Below is a small trained network, with its code and all its weights. Each question gives an input and a target symbol and asks what happens when units are switched off, that is, made to give their printed mean instead of their output.

import numpy as np


def w(rows, s, z=0):
    codes = np.array(rows[::2]) - 128.0
    scale = np.full(codes.shape[1], s)
    scale[-1] = z or s
    return codes * scale


def f(y):
    return y / 2 * (1 + np.tanh(0.7978845608 * (y + 0.044715 * y**3)))


def softmax(a):
    e = np.exp(a - a.max(-1, keepdims=True))
    return e / e.sum(-1, keepdims=True)


def log_softmax(a):
    a = a - a.max(-1, keepdims=True)
    return a - np.log(np.exp(a).sum(-1, keepdims=True))


def net(x, mask):
    ids = ['αβγδεηθξπψ'.index(c) for c in x.split()]
    T = len(ids)
    res = E[ids] + P[:T]
    u = 0
    for l in range(2):
        r = res
        for j in range(2):
            rows = slice(2 * j, 2 * j + 2)
            q, k, v = (r @ M[l][rows].T for M in (Q, K, V))
            z = softmax(np.where(np.tri(T) > 0, q @ k.T / 2**0.5, -1e9)) @ v
            o = O[l][rows]
            res = res + np.where(mask[u + j], z, o[:, -1]) @ o[:, :-1]
        u += 2
        y = f(res @ A[l][:, :-1].T + A[l][:, -1])
        res = res + np.where(mask[u : u + 12], y, B[l][:, -1]) @ B[l][:, :-1]
        u += 12
    return log_softmax(res[-1] @ U[:, :-1].T + U[:, -1])


Q, K, V, O, A, B = {}, {}, {}, {}, {}, {}
E = w([
[98,143,98],'α',
[77,126,160],'β',
[107,18,189],'γ',
[111,208,139],'δ',
[129,167,196],'ε',
[72,6,145],'η',
[136,95,158],'θ',
[179,85,24],'ξ',
[108,43,254],'π',
[130,173,209],'ψ',
],0.018)
P = w([
[161,72,3],'0',
[37,87,121],'1',
[62,89,112],'2',
[67,89,109],'3',
[84,79,92],'4',
[96,75,89],'5',
[83,84,95],'6',
[72,77,103],'7',
[68,79,105],'8',
],0.0045)
Q[0] = w([
[72,129,156],'0.h0',
[140,137,140],'0.h0',
[247,136,78],'0.h1',
[179,63,121],'0.h1',
],0.014)
K[0] = w([
[189,74,63],'0.h0',
[57,60,43],'0.h0',
[140,53,254],'0.h1',
[41,56,162],'0.h1',
],0.0054)
V[0] = w([
[254,24,52],'0.h0',
[250,106,134],'0.h0',
[154,162,156],'0.h1',
[147,145,249],'0.h1',
],0.007)
O[0] = w([
[128,34,73,42],'0.h0',
[220,213,229,3],'0.h0',
[228,214,3,94],'0.h1',
[125,1,145,50],'0.h1',
],0.0055,0.0037)
A[0] = w([
[68,128,43,117],'0.n0',
[115,132,133,93],'0.n1',
[121,115,219,24],'0.n2',
[79,227,99,74],'0.n3',
[92,76,37,85],'0.n4',
[110,137,10,73],'0.n5',
[140,212,173,147],'0.n6',
[149,194,66,140],'0.n7',
[99,129,188,140],'0.n8',
[48,108,98,97],'0.n9',
[56,151,223,252],'0.n10',
[133,92,114,90],'0.n11',
],0.013,0.0045)
B[0] = w([
[121,186,129,175],'0.n0',
[106,152,137,129],'0.n1',
[142,191,169,141],'0.n2',
[79,114,213,171],'0.n3',
[107,172,159,161],'0.n4',
[201,206,190,147],'0.n5',
[174,94,113,151],'0.n6',
[110,68,254,143],'0.n7',
[167,148,120,166],'0.n8',
[103,129,150,186],'0.n9',
[174,142,71,251],'0.n10',
[147,157,166,129],'0.n11',
],0.0084,0.014)
Q[1] = w([
[130,224,103],'1.h0',
[179,67,176],'1.h0',
[14,253,42],'1.h1',
[134,126,68],'1.h1',
],0.0067)
K[1] = w([
[114,77,245],'1.h0',
[135,140,12],'1.h0',
[198,94,119],'1.h1',
[44,175,88],'1.h1',
],0.011)
V[1] = w([
[110,111,189],'1.h0',
[127,63,136],'1.h0',
[7,196,111],'1.h1',
[151,144,162],'1.h1',
],0.012)
O[1] = w([
[103,114,255,219],'1.h0',
[125,29,113,42],'1.h0',
[77,124,129,255],'1.h1',
[169,233,239,180],'1.h1',
],0.0059,0.006)
A[1] = w([
[133,166,138,148],'1.n0',
[118,174,95,120],'1.n1',
[108,62,155,170],'1.n2',
[168,74,78,2],'1.n3',
[213,168,82,199],'1.n4',
[120,231,103,130],'1.n5',
[107,64,21,131],'1.n6',
[185,93,92,185],'1.n7',
[12,224,35,90],'1.n8',
[79,135,100,141],'1.n9',
[4,147,111,101],'1.n10',
[163,207,124,111],'1.n11',
],0.011,0.0097)
B[1] = w([
[109,127,97,202],'1.n0',
[130,149,96,153],'1.n1',
[112,82,120,152],'1.n2',
[95,167,136,124],'1.n3',
[130,134,99,176],'1.n4',
[135,171,104,253],'1.n5',
[121,116,75,137],'1.n6',
[140,93,8,127],'1.n7',
[140,131,127,254],'1.n8',
[103,115,130,169],'1.n9',
[119,151,166,246],'1.n10',
[131,129,128,199],'1.n11',
],0.014,0.0084)
U = w([
[109,188,133,2],'α',
[54,141,42,226],'β',
[160,51,115,167],'γ',
[182,120,209,147],'δ',
[168,121,59,124],'ε',
[60,78,123,68],'η',
[114,78,38,137],'θ',
[205,171,112,57],'ξ',
[255,93,150,198],'π',
[185,130,61,118],'ψ',
],0.0093,0.0088)

Each question gives the input, a string of symbols that net reads in full, and the target symbol t.
The units are the heads (2 rows each of Q, K, V and O) and the neurons (one row each of A and B). Each row of codes is followed by its name. A weight is (code - 128) times the scale printed after its matrix; where a second scale follows, it is the last column's (O, A, B and U).
mask holds one flag per unit, layer by layer, with each layer's heads first. A switched-off unit (its flag False) gives its mean, the last column of its rows in O or B, instead of its output. The means were averaged over made-up inputs and are rounded, as every weight is.
A unit's drop is (log p(t) with every unit on - log p(t) with that unit switched off) / (log p(t) with every unit on - log p(t) with every unit switched off).
The circuit of an input: a set's keep is (log p(t) with only the set's units on - log p(t) with every unit switched off) / (log p(t) with every unit on - log p(t) with every unit switched off). Starting from the 12 units with the biggest drops (on a tie, the unit counted first), units are removed one at a time, each time the one whose removal leaves the highest keep (on an exact tie, the one counted first), for as long as the keep stays at least 0.8.
circuit, biggest first: the units of the circuit, biggest drop first
most important unit: the unit with the biggest drop
top k neurons: the k neurons with the biggest drops, biggest first
top k neurons in layer l: the k neurons of layer l with the biggest drops, biggest first
drop of u: that unit's drop, to one decimal
input ψ δ ε α β δ, target δ: circuit, biggest first -> (0.n3; 0.n7)
input α θ β γ π, target π: top 2 neurons -> (0.n2; 0.n10)
input δ π α, target δ: top neuron in layer 0 -> (0.n7)
input β β β β α ψ, target β: circuit, biggest first -> (1.h1; 0.n7; 0.n5)
input β θ ξ, target ξ: top 2 neurons in layer 0 -> (0.n5; 0.n4)
input δ γ α, target δ: top 3 neurons -> (0.n10; 0.n7; 0.n3)
input β α θ θ θ π β γ, target γ: top 3 neurons -> (1.n5; 1.n2; 0.n0)
input η β δ δ η, target η: top 2 neurons in layer 1 -> (1.n2; 1.n5)
input β β γ β β θ, target θ: top 2 neurons in layer 0 -> (0.n3; 0.n5)
input β β π θ β γ, target γ: top 2 neurons in layer 0 -> (0.n2; 0.n0)
input ε π β π β ψ, target ψ: top 2 neurons in layer 0 -> (0.n10; 0.n3)
input δ α α β β ξ, target ξ: top 2 neurons -> (0.n5; 1.n5)
input δ β ξ α, target α: top 3 neurons in layer 0 -> (0.n5; 0.n0; 0.n4)
input η η β, target η: most important unit -> 1.h0
input η ξ α δ π ψ δ δ, target δ: top 3 neurons in layer 0 -> (0.n3; 0.n7; 0.n10)
input α β η, target η: drop of 0.n10 -> 0.2
input δ π β γ δ β β β α, target α: drop of 0.n0 -> 0.2
input δ π ξ π, target π: drop of 0.h1 -> -0.1
